Here is a tiny trained network, its code and every weight. The questions are about switching its units off for an input and a target symbol, where a switched-off unit gives its printed mean instead of its output.

import numpy as np


def w(rows, s, z=0):
    codes = np.array(rows[::2]) - 128.0
    scale = np.full(codes.shape[1], s)
    scale[-1] = z or s
    return codes * scale


def norm(h):
    return h / np.sqrt((h * h).mean(-1, keepdims=True) + 1e-5)


def f(y):
    return y / 2 * (1 + np.tanh(0.7978845608 * (y + 0.044715 * y**3)))


def softmax(a):
    e = np.exp(a - a.max(-1, keepdims=True))
    return e / e.sum(-1, keepdims=True)


def log_softmax(a):
    a = a - a.max(-1, keepdims=True)
    return a - np.log(np.exp(a).sum(-1, keepdims=True))


def net(x, mask):
    ids = ['Σβεζτψω'.index(c) for c in x.split()]
    T = len(ids)
    res = E[ids] + P[:T]
    r = norm(res)
    for j in range(2):
        rows = slice(3 * j, 3 * j + 3)
        q, k, v = (r @ M[0][rows].T for M in (Q, K, V))
        z = softmax(np.where(np.tri(T) > 0, q @ k.T / 3**0.5, -1e9)) @ v
        o = O[0][rows]
        res = res + np.where(mask[j], z, o[:, -1]) @ o[:, :-1]
    y = f(norm(res) @ A[0][:, :-1].T + A[0][:, -1])
    res = res + np.where(mask[2:6], y, B[0][:, -1]) @ B[0][:, :-1]
    return log_softmax(norm(res)[-1] @ U[:, :-1].T + U[:, -1])


Q, K, V, O, A, B = {}, {}, {}, {}, {}, {}
E = w([
[185,56,129,134,143,254],'Σ',
[184,195,148,80,210,69],'β',
[104,220,174,101,183,98],'ε',
[164,96,125,156,169,252],'ζ',
[187,239,108,96,101,95],'τ',
[133,155,148,101,19,143],'ψ',
[111,126,47,189,128,166],'ω',
],0.0066)
P = w([
[97,187,91,2,148,170],'0',
[162,159,123,106,147,191],'1',
[166,177,162,133,140,191],'2',
[140,157,160,130,126,161],'3',
[114,141,152,129,114,131],'4',
[122,149,183,157,110,132],'5',
[129,150,196,178,98,119],'6',
[116,134,190,167,95,98],'7',
[109,101,176,172,109,68],'8',
],0.0051)
Q[0] = w([
[121,36,63,102,133,250],'h0',
[127,28,115,218,125,169],'h0',
[88,67,137,76,174,66],'h0',
[97,206,184,21,95,105],'h1',
[106,80,48,149,133,235],'h1',
[75,86,91,53,102,20],'h1',
],0.016)
K[0] = w([
[127,140,105,54,175,231],'h0',
[96,59,95,124,201,183],'h0',
[154,157,238,133,145,125],'h0',
[124,104,146,243,92,127],'h1',
[136,112,83,61,166,205],'h1',
[232,117,251,180,175,164],'h1',
],0.015)
V[0] = w([
[118,119,145,221,202,144],'h0',
[215,124,91,174,73,138],'h0',
[123,151,106,104,134,116],'h0',
[104,193,63,197,187,90],'h1',
[221,80,181,69,158,52],'h1',
[130,136,254,108,189,145],'h1',
],0.016)
O[0] = w([
[194,94,82,110,161,197,2],'h0',
[74,102,202,71,147,174,200],'h0',
[112,115,127,154,99,118,179],'h0',
[47,81,71,154,249,101,146],'h1',
[119,126,178,206,53,212,50],'h1',
[114,217,73,123,71,208,134],'h1',
],0.011,0.0093)
A[0] = w([
[130,69,165,182,175,151,103],'n0',
[171,152,150,179,103,188,109],'n1',
[121,98,88,251,66,138,6],'n2',
[34,125,147,254,131,101,37],'n3',
],0.019,0.0023)
B[0] = w([
[175,202,152,182,126,110,148],'n0',
[67,93,122,151,137,75,153],'n1',
[233,53,144,124,82,61,141],'n2',
[85,142,100,54,185,255,248],'n3',
],0.018,0.012)
U = w([
[127,65,112,237,82,112,224],'Σ',
[220,171,192,225,171,127,43],'β',
[216,160,35,106,80,87,3],'ε',
[63,141,115,123,147,187,217],'ζ',
[113,79,126,130,193,2,99],'τ',
[210,9,167,86,97,124,13],'ψ',
[108,169,199,152,34,57,233],'ω',
],0.007,0.0013)

Each question gives the input, a string of symbols that net reads in full, and the target symbol t.
The units are the heads (3 rows each of Q, K, V and O) and the neurons (one row each of A and B). Each row of codes is followed by its name. A weight is (code - 128) times the scale printed after its matrix; where a second scale follows, it is the last column's (O, A, B and U).
mask holds one flag per unit, heads first, then neurons. A switched-off unit (its flag False) gives its mean, the last column of its rows in O or B, instead of its output. The means were averaged over made-up inputs and are rounded, as every weight is.
A unit's drop is (log p(t) with every unit on - log p(t) with that unit switched off) / (log p(t) with every unit on - log p(t) with every unit switched off).
The circuit of an input: a set's keep is (log p(t) with only the set's units on - log p(t) with every unit switched off) / (log p(t) with every unit on - log p(t) with every unit switched off). Starting from all 6 units, units are removed one at a time, each time the one whose removal leaves the highest keep (on an exact tie, the one counted first), for as long as the keep stays at least 0.8.
units of the circuit, in order: the units of the circuit, biggest drop first
most important unit: the unit with the biggest drop
k most important neurons: the k neurons with the biggest drops, biggest first
heads that matter: for each layer, one digit per head in row order, 1 if its drop is at least 0.15 and else 0, layers parted by /
drop when u is switched off: that unit's drop, to one decimal
input ζ ε τ τ ω τ τ Σ, target ε: heads that matter -> 11
input τ ε ε β, target ε: units of the circuit, in order -> [h0 n2 h1]
input τ ε ω ζ τ ψ ε τ ω, target β: units of the circuit, in order -> [h0 n0 h1]
input τ τ ψ τ ψ ζ, target β: most important unit -> h0
input Σ ψ ζ ε ε τ τ τ ζ, target ω: units of the circuit, in order -> [h1 n3]
input ω ε τ τ τ τ Σ τ ω, target τ: heads that matter -> 01
input ζ Σ ζ τ ε β ε β, target ε: heads that matter -> 10
input τ Σ Σ ε, target ε: heads that matter -> 10
input ψ ω ε τ Σ, target ψ: heads that matter -> 11
input ζ ε ψ τ ζ, target ε: heads that matter -> 11
input τ ε ε τ ζ β ε Σ, target β: units of the circuit, in order -> [n0 h1]
input ψ Σ ω ζ, target ψ: units of the circuit, in order -> [h1 h0 n3]
input β ε Σ, target Σ: 3 most important neurons -> [n3 n1 n2]
input Σ τ Σ, target ω: 2 most important neurons -> [n3 n1]
input ζ ε ω ε τ ε τ τ ζ, target ε: most important unit -> h0
input ζ ζ τ ψ τ ψ β ω, target ε: units of the circuit, in order -> [h0 n3 h1]
input ψ τ τ ε ψ ψ τ ζ, target ψ: 2 most important neurons -> [n3 n1]
input τ ε Σ, target β: drop when n0 is switched off -> 0.6
input τ Σ ζ ψ, target ω: drop when h1 is switched off -> 1.1
input ω ψ τ, target τ: drop when h1 is switched off -> 0.8
input τ ε ε ω ε τ τ ω ψ, target τ: most important neuron -> [n3]
